Below is a small trained network, with its code and all its weights. Each question gives an input and a class and asks what happens when units are switched off, that is, made to give their printed mean instead of their output.

import numpy as np


def w(rows, s, z=0):
    codes = np.array(rows[::2]) - 128.0
    scale = np.full(codes.shape[1], s)
    scale[-1] = z or s
    return codes * scale


def f(y):
    return np.maximum(y, 0)


def log_softmax(a):
    a = a - a.max(-1, keepdims=True)
    return a - np.log(np.exp(a).sum(-1, keepdims=True))


def net(x, mask):
    res = np.array(x, float).reshape(1, 5) / 4 @ E
    y = f(res @ A[0][:, :-1].T + A[0][:, -1])
    res = res + np.where(mask, y, B[0][:, -1]) @ B[0][:, :-1]
    return log_softmax(res[-1] @ U[:, :-1].T + U[:, -1])


A, B = {}, {}
E = w([
[180,148,119,213,72,74],'x0',
[158,23,24,103,108,97],'x1',
[90,230,94,64,148,97],'x2',
[203,142,181,8,48,128],'x3',
[131,110,137,125,140,113],'x4',
],0.011)
A[0] = w([
[103,178,223,176,116,105,126],'N1',
[84,199,189,177,112,141,102],'N2',
[94,86,51,91,113,150,252],'N3',
[175,120,107,182,37,40,220],'N4',
[124,177,176,129,163,108,121],'N5',
[167,111,150,152,116,195,54],'N6',
[134,186,131,70,134,72,45],'N7',
[123,139,139,128,203,87,22],'N8',
[73,99,136,112,172,141,163],'N9',
[146,89,143,142,131,179,73],'N10',
[165,136,123,100,71,194,29],'N11',
[182,126,168,56,76,82,104],'N12',
[152,149,157,187,131,71,162],'N13',
[125,194,151,127,189,132,47],'N14',
[85,117,130,188,203,140,98],'N15',
[119,173,88,123,158,83,28],'N16',
[159,184,74,101,171,55,156],'N17',
[182,115,157,88,186,117,165],'N18',
[107,110,98,152,71,96,197],'N19',
[178,145,150,140,101,103,206],'N20',
[93,106,136,154,100,17,168],'N21',
[9,101,42,240,114,112,57],'N22',
[142,92,45,106,121,47,176],'N23',
[142,127,204,129,157,127,86],'N24',
[65,93,118,134,179,152,178],'N25',
[150,105,164,185,106,124,158],'N26',
[129,167,98,62,209,78,32],'N27',
[180,62,154,136,165,136,180],'N28',
[121,138,118,92,165,64,189],'N29',
[104,61,159,74,198,186,197],'N30',
[130,143,72,171,174,135,58],'N31',
],0.012,0.0035)
B[0] = w([
[135,57,123,93,99,190,213],'N1',
[100,90,154,118,52,122,212],'N2',
[44,114,148,88,105,143,195],'N3',
[81,163,143,123,114,143,224],'N4',
[116,120,124,132,42,150,183],'N5',
[191,86,74,146,218,140,163],'N6',
[194,84,101,179,160,129,181],'N7',
[136,68,110,94,179,111,153],'N8',
[112,153,187,127,151,147,178],'N9',
[156,132,133,196,157,192,161],'N10',
[183,113,125,164,152,31,166],'N11',
[183,132,154,134,206,50,210],'N12',
[57,199,195,106,110,89,190],'N13',
[134,98,131,113,130,131,184],'N14',
[163,114,72,66,193,40,212],'N15',
[205,88,147,198,215,142,162],'N16',
[115,115,164,221,160,240,183],'N17',
[143,192,111,119,130,61,164],'N18',
[85,154,233,76,101,144,172],'N19',
[121,164,138,107,161,114,178],'N20',
[110,170,181,113,81,137,175],'N21',
[208,129,152,102,140,112,255],'N22',
[113,82,168,80,93,185,200],'N23',
[127,71,162,79,96,128,168],'N24',
[148,157,136,94,130,85,194],'N25',
[111,141,137,152,147,179,189],'N26',
[130,99,189,187,149,130,184],'N27',
[158,192,120,195,145,185,188],'N28',
[124,138,108,139,160,198,168],'N29',
[1,166,158,157,152,95,209],'N30',
[161,102,118,87,154,35,177],'N31',
],0.0065,0.015)
U = w([
[180,111,127,112,141,60,74],'0',
[151,95,136,247,167,215,102],'1',
[105,145,145,123,118,145,254],'2',
[95,33,140,86,56,147,77],'3',
[57,229,154,130,125,123,69],'4',
[108,173,70,120,99,137,166],'5',
],0.013,0.008)

Each question gives the input, the list of numbers given to net, and the class t.
The units are the neurons (one row each of A and B). Each row of codes is followed by its name. A weight is (code - 128) times the scale printed after its matrix; where a second scale follows, it is the last column's (A, B and U).
mask holds one flag per neuron, in row order. A switched-off neuron (its flag False) gives its mean, the last column of its row in B, instead of its output. The means were averaged over made-up inputs and are rounded, as every weight is.
A unit's drop is (log p(t) with every unit on - log p(t) with that unit switched off) / (log p(t) with every unit on - log p(t) with every unit switched off).
The circuit of an input: a set's keep is (log p(t) with only the set's units on - log p(t) with every unit switched off) / (log p(t) with every unit on - log p(t) with every unit switched off). Starting from the 12 units with the biggest drops (on a tie, the unit counted first), units are removed one at a time, each time the one whose removal leaves the highest keep (on an exact tie, the one counted first), for as long as the keep stays at least 0.8.
units of the circuit, in order: the units of the circuit, biggest drop first
unit that matters most: the unit with the biggest drop
top k neurons: the k neurons with the biggest drops, biggest first
drop when u is switched off: that unit's drop, to one decimal
input [-1,7,-5,-4,4], class 3: units of the circuit, in order => [N3]
input [1,-6,-4,4,2], class 3: units of the circuit, in order => [N1; N24]
input [8,-8,3,-4,1], class 3: units of the circuit, in order => [N1; N2]
input [6,0,-7,-7,7], class 0: units of the circuit, in order => [N15; N22]
input [-8,-3,-2,-7,5], class 4: top 3 neurons => [N30; N9; N12]
input [-4,0,-7,-7,7], class 0: top 2 neurons => [N15; N25]
input [8,5,5,-7,-8], class 2: top 4 neurons => [N17; N23; N22; N4]
input [-1,-8,-6,1,-7], class 3: units of the circuit, in order => [N2; N1]
input [5,-4,-3,-2,-1], class 4: top 2 neurons => [N13; N23]
input [8,1,-6,-5,3], class 4: units of the circuit, in order => [N13; N4]
input [-6,-4,2,7,6], class 0: top 2 neurons => [N12; N7]
input [-7,4,-4,5,-2], class 4: units of the circuit, in order => [N30; N1; N18]
input [-6,7,3,7,4], class 0: top 4 neurons => [N12; N11; N18; N1]
input [-8,3,5,1,3], class 4: unit that matters most => N30
input [-6,5,-3,-8,-7], class 0: top 2 neurons => [N22; N15]
input [7,1,2,-6,-5], class 4: top 2 neurons => [N13; N4]
input [1,-6,-7,8,0], class 0: top 3 neurons => [N12; N11; N17]
input [5,7,-7,4,-5], class 1: top 2 neurons => [N28; N10]
input [8,2,8,-7,8], class 1: top 3 neurons => [N17; N16; N29]
input [-3,2,5,8,3], class 0: units of the circuit, in order => [N12]
input [6,-8,5,-5,3], class 3: top 2 neurons => [N1; N2]
input [2,-4,1,6,4], class 0: drop when N12 is switched off => 0.4
input [-3,4,6,3,-5], class 1: drop when N7 is switched off => 0.1
input [4,-8,7,-3,-8], class 2: drop when N13 is switched off => 0.4
